Here is a tiny trained network, its code and every weight. The questions are about switching its units off for an input and a target symbol, where a switched-off unit gives its printed mean instead of its output.

import numpy as np


def w(rows, s, z=0):
    codes = np.array(rows[::2]) - 128.0
    scale = np.full(codes.shape[1], s)
    scale[-1] = z or s
    return codes * scale


def f(y):
    return y / 2 * (1 + np.tanh(0.7978845608 * (y + 0.044715 * y**3)))


def softmax(a):
    e = np.exp(a - a.max(-1, keepdims=True))
    return e / e.sum(-1, keepdims=True)


def log_softmax(a):
    a = a - a.max(-1, keepdims=True)
    return a - np.log(np.exp(a).sum(-1, keepdims=True))


def net(x, mask):
    ids = ['βδηθξτ'.index(c) for c in x.split()]
    T = len(ids)
    res = E[ids] + P[:T]
    u = 0
    for l in range(2):
        q, k, v = (res @ M[l].T for M in (Q, K, V))
        z = softmax(np.where(np.tri(T) > 0, q @ k.T / 3**0.5, -1e9)) @ v
        res = res + np.where(mask[u], z, O[l][:, -1]) @ O[l][:, :-1]
        u += 1
        y = f(res @ A[l][:, :-1].T + A[l][:, -1])
        res = res + np.where(mask[u : u + 12], y, B[l][:, -1]) @ B[l][:, :-1]
        u += 12
    return log_softmax(res[-1] @ U[:, :-1].T + U[:, -1])


Q, K, V, O, A, B = {}, {}, {}, {}, {}, {}
E = w([
[68,165,238],'β',
[153,44,2],'δ',
[218,162,177],'η',
[176,143,103],'θ',
[160,209,210],'ξ',
[76,119,43],'τ',
],0.0084)
P = w([
[64,175,108],'0',
[113,92,161],'1',
[254,163,98],'2',
[90,68,171],'3',
[244,170,106],'4',
[86,53,181],'5',
[245,176,99],'6',
[82,44,185],'7',
[236,181,91],'8',
],0.01)
Q[0] = w([
[11,253,77],'0.h1',
[181,160,150],'0.h1',
[155,143,73],'0.h1',
],0.0036)
K[0] = w([
[58,2,198],'0.h1',
[40,201,22],'0.h1',
[122,57,70],'0.h1',
],0.0031)
V[0] = w([
[60,110,204],'0.h1',
[173,255,70],'0.h1',
[100,77,198],'0.h1',
],0.0072)
O[0] = w([
[60,78,190,73],'0.h1',
[130,254,95,251],'0.h1',
[134,68,196,81],'0.h1',
],0.0083,0.0021)
A[0] = w([
[193,134,150,62],'0.n1',
[149,234,185,135],'0.n2',
[9,98,139,253],'0.n3',
[149,173,161,93],'0.n4',
[79,157,107,149],'0.n5',
[13,108,80,203],'0.n6',
[37,131,242,197],'0.n7',
[163,145,119,128],'0.n8',
[114,146,126,83],'0.n9',
[91,191,194,66],'0.n10',
[73,153,53,204],'0.n11',
[85,35,97,89],'0.n12',
],0.011,0.0028)
B[0] = w([
[86,112,148,172],'0.n1',
[144,120,59,255],'0.n2',
[1,52,149,173],'0.n3',
[127,105,97,170],'0.n4',
[105,164,101,132],'0.n5',
[4,105,80,156],'0.n6',
[180,57,64,196],'0.n7',
[100,138,129,173],'0.n8',
[112,135,104,121],'0.n9',
[167,120,42,156],'0.n10',
[114,185,107,161],'0.n11',
[119,93,74,140],'0.n12',
],0.0095,0.0063)
Q[1] = w([
[98,79,118],'1.h1',
[105,119,251],'1.h1',
[102,221,85],'1.h1',
],0.015)
K[1] = w([
[116,81,136],'1.h1',
[115,134,250],'1.h1',
[60,190,60],'1.h1',
],0.013)
V[1] = w([
[2,30,80],'1.h1',
[92,242,105],'1.h1',
[212,94,35],'1.h1',
],0.0093)
O[1] = w([
[98,33,154,255],'1.h1',
[11,160,82,170],'1.h1',
[192,112,43,175],'1.h1',
],0.011,0.016)
A[1] = w([
[166,83,107,108],'1.n1',
[129,127,58,157],'1.n2',
[116,140,73,111],'1.n3',
[172,168,68,109],'1.n4',
[185,150,225,107],'1.n5',
[36,122,166,9],'1.n6',
[79,142,96,221],'1.n7',
[86,39,211,1],'1.n8',
[206,144,67,60],'1.n9',
[193,119,193,81],'1.n10',
[117,124,121,118],'1.n11',
[165,254,132,161],'1.n12',
],0.0092,0.0067)
B[1] = w([
[128,151,94,182],'1.n1',
[110,108,125,194],'1.n2',
[154,105,114,177],'1.n3',
[186,136,125,189],'1.n4',
[122,72,159,136],'1.n5',
[187,126,181,180],'1.n6',
[77,125,144,204],'1.n7',
[166,204,132,253],'1.n8',
[180,116,148,180],'1.n9',
[89,116,164,154],'1.n10',
[144,122,138,136],'1.n11',
[148,164,254,179],'1.n12',
],0.0095,0.02)
U = w([
[158,22,166,150],'β',
[35,38,57,124],'δ',
[213,234,187,76],'η',
[84,197,89,254],'θ',
[181,130,3,49],'ξ',
[81,134,227,99],'τ',
],0.0056,0.0058)

Each question gives the input, a string of symbols that net reads in full, and the target symbol t.
The units are the heads (3 rows each of Q, K, V and O) and the neurons (one row each of A and B). Each row of codes is followed by its name. A weight is (code - 128) times the scale printed after its matrix; where a second scale follows, it is the last column's (O, A, B and U).
mask holds one flag per unit, layer by layer, with each layer's heads first. A switched-off unit (its flag False) gives its mean, the last column of its rows in O or B, instead of its output. The means were averaged over made-up inputs and are rounded, as every weight is.
A unit's drop is (log p(t) with every unit on - log p(t) with that unit switched off) / (log p(t) with every unit on - log p(t) with every unit switched off).
The circuit of an input: a set's keep is (log p(t) with only the set's units on - log p(t) with every unit switched off) / (log p(t) with every unit on - log p(t) with every unit switched off). Starting from the 12 units with the biggest drops (on a tie, the unit counted first), units are removed one at a time, each time the one whose removal leaves the highest keep (on an exact tie, the one counted first), for as long as the keep stays at least 0.8.
circuit, biggest first: the units of the circuit, biggest drop first
unit that matters most: the unit with the biggest drop
k most important neurons: the k neurons with the biggest drops, biggest first
k most important neurons of layer l: the k neurons of layer l with the biggest drops, biggest first
input β ξ ξ η τ η θ, target β: unit that matters most => 0.n7
input τ β θ η ξ ξ, target β: circuit, biggest first => 1.h1; 0.h1; 0.n7
input η τ η θ ξ τ ξ τ δ, target η: circuit, biggest first => 1.h1; 0.n2; 0.n3; 1.n12
input η β θ β η ξ β τ τ, target η: circuit, biggest first => 0.n2; 1.h1; 0.n3; 1.n12
input η ξ η δ τ τ θ, target η: 3 most important neurons of layer 1 => 1.n12; 1.n4; 1.n9
input η δ θ, target η: 3 most important neurons => 1.n12; 0.n3; 0.n6
input θ ξ δ, target θ: 3 most important neurons => 0.n7; 0.n3; 0.n11
input η θ β, target η: circuit, biggest first => 1.h1; 0.n3
input ξ η η, target ξ: 2 most important neurons => 0.n2; 0.n10
input β δ η θ η ξ τ, target β: 4 most important neurons of layer 0 => 0.n10; 0.n7; 0.n6; 0.n3
input η ξ η ξ τ, target η: circuit, biggest first => 1.h1; 1.n12; 0.n3; 0.n6
input θ τ δ δ θ, target θ: 3 most important neurons => 0.n7; 0.n3; 0.n11
input ξ ξ β, target ξ: 3 most important neurons of layer 0 => 0.n10; 0.n2; 0.n7
input ξ ξ τ, target ξ: most important neuron => 0.n10
input θ β β δ δ, target θ: 2 most important neurons => 0.n3; 0.n7
input τ τ η τ δ, target τ: 2 most important neurons => 0.n6; 1.n6
input β η δ, target β: 3 most important neurons of layer 0 => 0.n7; 0.n10; 0.n3
input η τ δ δ δ, target η: 4 most important neurons => 1.n12; 0.n3; 0.n2; 0.n6
input τ ξ η, target τ: 4 most important neurons => 0.n6; 1.n6; 0.n3; 0.n7
input δ η θ β τ τ η η τ, target δ: 2 most important neurons of layer 1 => 1.n8; 1.n12
input δ η θ η η τ, target τ: 2 most important neurons => 0.n3; 0.n6
input ξ ξ θ δ ξ η, target η: 3 most important neurons => 0.n6; 0.n3; 0.n12
input ξ δ β θ δ, target ξ: 2 most important neurons => 0.n10; 0.n7
input ξ δ ξ ξ θ δ θ η ξ, target ξ: unit that matters most => 0.n2
input β θ τ ξ η ξ η, target β: 2 most important neurons => 0.n7; 0.n10
input τ β η η β, target τ: 2 most important neurons of layer 1 => 1.n6; 1.n8
input η θ η ξ, target ξ: most important neuron => 0.n7
